Each row has a hidden trait or not; one of two labels after the row says which. A new part has a new trait and new labels.
In the rows, 128 means zero.
[186 127 103  78 108 145 187 225 198 120  28 196  53 105 137 140 183 121
 181 152 136 174 108 129 141 175  97 146 100  85 104 134 131 139 183 104
 148  88 220 126 158 110  36 112 164 114 149 100  77 130  95 150 112 103
  90 104 160 111 138 104 153 137 153  88 158  67 113 129 130 148  81 157
 131 127 141 106 231 185  58  84 138  94   1 123 154 166 113 121 117 125
 128  85 119 144 154 109 213 135 140 112 121 119 133 152 163 145 108 111
  90 158 131 168  96 137 111 103 116 141  43 240 150 134 166 151 146 147
  89 108  98 132 178  43 182 127 151  82 113  59 121 151 167 144  98 132
  85 125 121 186 126 127 164 123 152 136 149 149 156 107 124  94 115  38
 103  74 138 208 129 143 167 155 133 123 127 127 211  85 134 163 101 127
 146  85  77 157 106 133 113 123 114 143 154  86  95 126 150 139 193 141
  76 149 167 126 138 172 127  94  85  93 138  71  61 114 130 173 135  88
 132 110 162 115 127 127 154  83  94 145 140 156 156 111  73 150 126 147
  88 138 156 160 114  36 135 153 122  83 102 131 140 127 105 101 147  81
  93 152 145 116 128 127 109 139  32  90 103 137 150 166 205 149  51 131
 110 120 165 129 144 146 126 207 152 129 127 130 162 129 135 114 175 138
  92  77 126 136 147  91 128 113 125 154 130 110 144  97 124 133 110 127
 127 127 128 102]
<83>
[206 137  80  68  98 156 181 185 187 111  19 235  47 103 132 139 190 129
 175 151 138 177 100 146 155 170  86 165 107 108 101 147 139 139 183 106
 162  84 172 145 155 110  24  95 164 101 168 137  27 129 100 167 108 104
  73  68 111 108 133 103 147 140 140  75 167  66 109 137 137 143  96 160
 146 134 145  95 255 141  42  81 168  99   1 131 155 184 115 132 103 126
 111  89 116 179 186 106 254 128 146  98 121 106 135 131 183 117 118 103
  77 165 123 170  96 150 108  94 112 137  69 244 173 155 177 153 139 145
  75 115 109 131 176  47 199 134 150 102 114  80 110 162 142 154 119 117
  86 125 122 215 118 135 179 139 149 133 148 159 132 130 123 117 132  31
 113  60 127 189 128 163 174 126 128 101 126 129 255  84 128 161  83 130
 140  81  70 138  98 131 102 119  89 139 143  72 106 121 140 133 192 154
  75 119 164 115 126 173 149 101  95  84 125  43  72 119 107 149 138  84
 162 124 178 118 128 142 179  69  94 136 131 152 172 105 139 148 130 151
  52 141 151 161 110  44 140 160 143  64  91 126 135 165  99  98 144  85
  88 143 137 120 129 120 108 110  59 111  99 171 161 180 199 147  17 140
 110 120 155 126 145 155 124 212 165 131 125 132 175 128 128 117 187 136
  52  92 100 143 172  86 124 100 132 156 141 136 141 107 116 130 106 132
 127 129 122 101]
<83>
[128 128 129  85 118 136 161 196 181 127  41 149  79 119 137 139 166 117
 171 142 132 152 113 147 129 161 107 124  89  65 117 130 120 138 173 100
 132  81 198 135 122 108  67 126 144 138 141  96  68 139 100 150 117 104
 107 129 139 110 137 107 146 125 163  97 128  77 112 123 132 146  83 135
 126 121 144 111 195 156  99  81 124 100   1 124 138 146 119 122 109 129
 140  86 122 123 132 115 188 148 136 120 118 125 130 143 148 159 110 122
  89 159 151 158 100 131 103 108 121 119  56 213 156 118 152 136 131 142
 121 116 111 128 167  83 139 131 154  92 108  88 130 150 150 134  95 142
 116 126 114 152 123 146 142 116 134 145 141 140 171 110 125  88 101  73
 112 109 116 196 124 135 162 146 133 139 125 131 159 102 132 143 119 120
 164  96  88 158 123 136 127 127  99 144 146  93 103 127 153 135 165 120
  77 141 150 138 100 160 118 114  75 117 146  96 107 115 119 169 126  99
 130 107 146 120 128 126 139 108 111 137 134 147 143 115 132 141 126 135
 100 133 159 138 126  68 120 161 107 130 118 130 142  92 132 121 129  95
  99 161 143 101 127  93 111 140  78 114 109  99 147 146 181 134  71 126
 105 131 159 128 139 148 131 174 152 129 129 118 158 123 158  81 162 126
 126  97 128 121 123 109 131 134 128 167 132 128 131 101 132 127 123 142
 131 129 133 138]
<87>
[176 125 117  99 120 140 181 225 156 116  45 227  41  98 129 136 196 108
 175 141 146 152 119 134  99 167  83 149 118 128 103 103 125 142 172 102
 151  92 202 111 146  86  12 135 152 120 145  71  95 121 104 167 136  95
 114 111 159 104 129 102 150 141 167  68 111  99 107 122 128 153 110 175
 124 120 138 117 225 177  72  70 153  92   1 134 127 135 115 153 124 111
 129 109 121 138 137 112 203 173 139 119 125 112 134 172 162 159 104 123
  69 174 117 149  89 130 112  87 100 113  41 168 119 142 162 173 131 188
  95  93  78 132 162   4 174 105 161  71 120  79  99 162 171 184  64 156
  82 125 103 198 127 145 172 122 176 135 152 130 153 114 116  94 136  30
 119  64 113 204 127 113 164 147 139 117 119 140 161 100 150 130  89 127
 148  74  66 155 112 132 109 118 136 148 186 105  99 140 159 133 177 127
  90 152 150 121  55 164  82  88  59 121 110  54 123  98 116 187 136 115
 127  96 164  90 141 108 143  78 104 141 152 137 121 107 104 155 132 131
 112 159 163 161 116  66 134 159 131  97 110 123 151  84  96  81 151  84
  98 146 156 139 121 161 110 124  15 108 119 127 157 171 186 151  79 124
 123 104 184 126 133 153 118 167 124 125 128 128 132 127 135 142 178 149
 127  66 149 122 161  92 137 104 133 164 118 136 147 104 127 140  77 170
 141 141 141 116]
<83>
[167 138 107  72 122 154 169 181 180 104  22 197  56 106 131 139 185 130
 176 145 138 170 107 146 133 169  65 130 101 145 105 124 141 144 185 108
 137  74 151 146 132 103  51 114 149 125 146 104  62 137 111 177 121 105
  86  90 104 108 135 109 152 132 155  85 134  71 105 129 136 146  96 160
 133 127 148 101 255 159  90  84 147 107   1 134 132 168 119 123 107 132
 143  68 120 138 148 123 212 157 143 101 119 116 129 135 160 144 104 119
  55 159 139 159  75 143 101 108 118 115  56 245 148 140 158 156 132 158
 101 111 107 139 185  61 150 136 143  81 106  80 123 165 133 158 111 128
 107 125 117 184 123 140 160 145 140 134 136 148 137 130 120  95 118  26
 118 103 113 188 127 159 176 138 117 140 134 126 183  84 127 135 101 113
 188 102  85 153 110 131 122 125 100 146 158  80  98 130 153 127 186 152
  62 120 158 139  80 166 117  91  80  92 131  66 108 111 114 172 128  85
 146  95 158 103 131 134 157  78 109 138 131 146 157 105 133 147 126 144
  76 140 154 148 118  65 128 154 124  97 106 121 145 108 121 101 143  84
  95 166 145 110 127  99 113 136  71  85  98 113 172 157 187 137  57 128
 112 134 157 129 139 148 128 198 150 134 132 129 152 112 152  79 163 135
 102 101 105 136 153 102 126 107 130 173 147 148 135 111 136 130 104 161
 131 125 117 144]
<83>
[117 109 147  90 100 129 159 190 150 130  72 137  98 136 152 134 148 111
 164 144 116 144 102 156 113 169 117 139  82   2 128 146 121 131 155  98
 140 102 244 149 135 124  81 136 143 134 133 119  46 125  88 116 108  90
 108 129 132 110 138 117 149 122 158 104 112  88 117 119 130 134  86 115
 135 119 144 118 184 149  76  63 113  89  68 122 155 156 121 126 122 128
 128 116 115 140 132  90 184 137 124 143 109 125 131 140 154 148 123 116
  96 174 158 143 140 122 113 115 123 127  76 216 152 107 152 112 132 108
 123 139 132 114 138 113 143 132 156  97 116 107 140 145 147 132 126 162
 117 127 118 143 118 153 147  88 131 160 159 141 177 105 128  92 100  69
 124 117 110 196 123 120 135 119 146 108 125 138 139 117 139 157 128 113
  98  80  82 141 132 139 131 117  84 135 121  93  80 128 148 141 144 108
 119 138 130 108  86 149 159 133  81 143 161 120 113 138 102 171 126 137
 142 132 149 154 120 124 142 123 106 139 132 138 172 107 142 132 130 141
  85 135 154 140 142  74 121 136 100 140 124 133 120 103 113 113  98 106
 115 142 135 105 125  68 107 125 110 169 112  92 134 135 148 129  76 137
 108 123 149 113 137 154 136 158 144 122 132 116 160 138 149  75 187 123
 116  89 118 117 117 105 138 158 125 151 124 138 124  89 138 113 121 110
 127 137 135 130]
<87>
[177 124 118 108 119 142 187 230 147 119  54 231  39  96 122 136 190 110
 175 135 150 149 123 127 102 168  89 156 123 131 102  99 118 142 164 101
 150  80 194 101 149  82   1 138 148 121 142  66 102 121 103 170 142  85
 122 114 167 104 127  98 154 143 167  58 104 109 102 121 126 156 122 177
 123 119 138 115 229 185  69  72 161  93   1 134 120 131 114 165 124 105
 122 124 122 139 135 110 226 175 138 124 129 105 136 189 157 173 105 132
  74 187 105 150  98 130 119  83  93 106  45 156 113 143 161 176 124 202
  89  90  74 129 157   1 170  99 164  63 126  77  93 155 182 189  44 157
  69 123  97 196 129 153 167 123 187 138 157 123 158 110 116  87 140  32
 126  53 111 198 124 103 163 149 149 116 116 146 150 106 159 123  85 131
 146  72  67 151 117 132 101 117 137 146 193 118 100 145 162 130 181 119
 100 159 149 116  41 164  71  83  61 128 101  43 134  89 109 182 136 123
 132  97 169  82 142 103 141  71 103 141 157 135 105 105 116 156 132 125
 117 163 167 166 114  82 136 164 138  97 112 122 153  70  88  76 155  89
  95 153 163 142 120 177 107 113  12 116 120 123 157 173 201 151  88 124
 129  98 176 125 132 155 117 164 120 122 125 128 135 126 137 145 164 152
 147  64 158 118 163  93 137 107 131 158 109 133 150 111 125 142  67 177
 144 149 144 112]
<83>
[116 123 140 108 104 132 140 156 149 136 106 138 123 131 135 135 144 135
 149 133 126 133 118 145 120 158 125 138 101  63 128 145 106 131 138  99
 126  99 164 135 113 127  85 137 138 130 133 111  82 133  96 128 123 101
 127 138 138 116 141 113 138 125 143 122 126  83 120 123 129 132 106 113
 129 121 141 119 144 148  98  92 120 106  74 121 138 129 125 134 120 124
 133 106 121 129 127 109 180 133 126 132 117 122 130 141 131 157 124 136
 114 151 141 136 129 125 119 119 123 126  94 177 151 115 139 114 122 121
 134 143 123 126 140 115 133 124 147 105 114 127 129 152 140 130 108 146
 129 125 120 128 123 150 135 106 134 148 158 142 169 110 135  91 100  85
 117 111 114 172 124 118 135 131 143 124 125 134 147 121 130 132 137 138
 142 116 102 137 136 139 126 122  86 130 121 104 108 135 137 135 143 106
  99 143 131 121  72 144 136 127  92 131 149 114 120 127 109 152 121 124
 131 121 134 136 129 125 128 126 105 135 134 137 126 115 156 132 128 130
 101 126 144 131 131  98 118 137 115 130 124 134 132  92 136 125 115 115
 117 141 137 111 128  98 106 117 102 140 108 108 129 137 135 126  98 129
 120 127 148 121 130 150 129 141 140 126 126 112 149 129 139  95 157 120
 130 116 128 115 118 117 130 151 123 147 137 122 124  95 134 118 124 130
 127 138 136 138]
<87>
[184 135  86  76 110 164 177 159 191 120  71 205  74 103 118 145 195 170
 173 132 146 160 117 131 138 177  99 149  95 117 106 151 119 134 175 100
 127  52 143 139 121 119  37 104 164 133 158  98  51 149  99 164 130  71
  85 100 111 103 140  97 145 132 147  86 133  50 102 129 137 152 100 133
 137 130 154  94 226 166  69  91 154 106   1 135 143 168 112 141  96 127
 129  65 121 150 148 124 255 143 144 107 117 114 141 154 141 144 115 144
  56 163 110 157  99 146 106 102 101 111  65 212 177 148 158 159 118 174
  80 104  91 136 186  56 177 127 158  65 109 104 129 180 170 172 100 116
  88 115 114 178 127 143 160 155 166 139 149 149 152 125 134  73 109  25
 106  45 112 216 125 144 175 149 140 146 127 142 229  94 137 135 108 138
 190 122  99 140 121 133 108 126  86 136 149  84 103 145 159 123 181 129
  47 135 156 117  75 163 138  88  79 100 141  53 118 109  88 175 125  81
 155 108 147  98 121 134 154  73 104 146 138 148 105  76 162 150 121 145
  61 130 155 149 113 106 130 178 142  88 102 126 152  91 111 116 157  93
 104 173 156  97 125 120  99 104  74  95  98 140 168 164 188 132  33 130
 119 123 169 130 135 163 126 196 165 134 126 121 168 114 157  65 172 132
  93 108 105 137 150  96 125 118 122 154 144 118 141 108 140 138 127 161
 126 152 126 129]
<83>
[114 127 138 106 116 128 139 151 143 129  87 137 110 131 137 130 141 110
 142 139 124 138 117 150 125 138 120 124 117  84 125 131 123 132 147 114
 136 116 157 138 130 125 104 129 131 127 129 123  94 127 110 136 117 127
 119 119 127 117 130 123 136 124 143 115 131 113 126 128 130 132 118 131
 130 123 135 126 157 135 110 106 127 114 105 124 131 136 126 125 127 129
 131 117 125 131 138 114 159 134 130 128 123 124 125 129 147 140 126 120
 115 144 145 139 125 129 115 120 132 128 109 171 142 119 147 118 129 117
 133 135 134 126 135 121 118 132 135 120 119 113 125 140 122 124 122 140
 134 130 127 142 124 144 129 114 123 138 142 136 145 121 125 116 116 109
 122 123 122 152 126 132 137 122 129 119 127 129 133 119 127 135 124 124
 119 110 105 139 126 135 130 126 110 134 126 107 122 123 133 134 145 121
 109 125 130 130 104 138 129 131 107 137 136 123 119 131 121 143 125 123
 134 125 142 138 131 128 138 127 121 125 126 133 152 130 146 130 132 132
 113 130 140 128 136 104 124 131 116 131 127 128 129 124 137 120 119 112
 116 127 130 119 129  99 122 128 131 139 120 118 131 133 134 128 112 132
 116 131 138 123 132 137 131 138 138 126 129 123 142 131 135 114 151 124
 120 118 127 121 131 123 128 135 132 145 136 141 124 111 128 121 120 127
 129 124 129 136]
<87>
[142 124 133  88 107 144 162 187 171 129  69 153  91 119 134 140 169 146
 170 138 133 148 115 145 120 172 102 139  91  73 120 139 111 135 160 102
 126  89 184 142 117 118  71 135 152 134 138  82  68 142  91 138 123  84
 108 135 139 110 148 105 145 129 159 105 125  52 108 122 131 142  96 125
 128 120 148 107 177 169  85  79 118 101   1 123 129 138 119 131 110 125
 144  77 121 122 123 115 199 147 130 123 117 123 131 154 132 170 105 139
  80 158 140 151 110 128 111 114 117 116  65 208 151 129 146 135 124 146
 119 121 108 133 165  61 145 123 159  76 105 104 134 168 157 145  98 148
 117 120 111 142 127 149 149 116 152 148 156 147 179 105 133  72  98  35
 110 100 106 195 126 129 156 146 140 143 127 130 157  99 135 131 129 133
 179 116  89 151 129 139 123 122  94 138 144  88  98 139 156 130 173 111
  72 154 144 128  54 157 126 106  78 120 150  92 114 110 109 172 119  99
 128 105 140 115 132 124 136 105  99 145 140 144 128  98 133 141 123 136
  91 130 153 136 127  78 116 149 110 111 113 131 148  71 135 114 129  96
 103 162 147  99 126 104 103 127  63 104  96  95 150 150 174 129  73 124
 112 127 157 122 134 156 126 174 145 129 129 114 151 119 149  77 172 125
 136 109 123 119 125 108 130 137 123 158 143 115 131  95 144 123 119 147
 129 142 134 144]
<83>
[115 126 141 104 105 135 137 146 129 127  93 143 118 133 141 134 149 127
 146 135 122 142 113 162 115 147 106 130 107  77 129 140 112 135 142  96
 129 119 146 152 120 135 104 134 134 128 128 121  74 132  99 134 117 100
 120 127 112 117 141 114 137 126 141 126 117  88 112 125 132 129 118 124
 135 122 142 115 149 136  95  89 121 111  83 122 122 127 127 131 115 127
 139  94 120 127 130 109 180 141 124 124 117 122 124 127 134 155 116 132
  96 154 147 140 118 129 116 122 127 120 111 184 145 116 136 116 119 118
 144 142 128 131 136 124 124 129 143 112 109 124 127 155 118 134 124 152
 142 125 114 144 123 156 142 106 133 145 160 150 160 119 131  93 108  68
 127 127 109 163 127 129 136 115 133 123 132 124 132 118 125 118 134 132
 136 120  92 133 137 139 129 120  89 128 126  93 100 136 138 134 147 110
  92 128 128 126  32 140 137 127  98 133 141 114 126 128 106 149 119 117
 137 116 141 133 136 127 134 113 104 132 130 136 144 125 177 129 129 134
  93 129 138 126 135 108 115 126 112 125 125 128 132  96 143 116 107 110
 120 138 135 115 126  79 108 116 103 137 101 104 136 136 128 119 103 126
 114 129 142 106 128 155 127 147 133 128 129 114 140 125 132  89 164 119
 126 126 117 115 125 120 126 140 127 159 144 142 121  95 137 114 119 143
 128 133 134 157]
<87>
[168 143  93  65 122 161 174 145 190 110  37 199  69 107 120 144 185 157
 176 137 142 158 114 138 140 166  72 150  92 154 100 139 130 139 186 106
 121  53 128 150 122 104  53 100 148 139 156 104  56 149 110 182 126  97
  78  93  83 103 136 106 147 130 155  80 131  57 102 128 141 151 105 144
 136 130 154  92 222 158  91  88 155 119   1 141 130 170 114 136  96 134
 136  70 122 144 153 133 255 155 148  98 118 111 137 136 154 139 109 139
  36 161 126 160  80 149 100 106 106 100  57 225 174 151 167 164 117 174
  85 109 106 139 189  54 163 136 153  83 110  91 128 175 142 171 113 114
 102 120 114 181 123 147 153 161 150 134 134 141 135 142 127  87 113  15
 113  68 113 197 123 161 184 141 127 151 133 137 209  86 131 124 105 118
 233 116 100 146 118 129 112 129  88 141 155  78 108 142 157 119 182 145
  46 116 153 126  80 164 126  91  85 100 133  50 136 107  93 165 126  80
 165  99 150  99 122 138 162  72 119 137 129 141 125  90 185 150 124 143
  69 138 153 143 118  77 126 177 138  96 107 116 153 100 127 113 153  90
  93 177 149  97 126 105 106 116  91  98  96 126 178 152 178 131  35 130
 120 134 160 132 137 162 130 197 162 136 130 125 160 105 173  61 166 132
 104 110  97 138 149 102 124 106 128 166 152 150 137 108 138 140 118 169
 129 141 118 150]
<83>
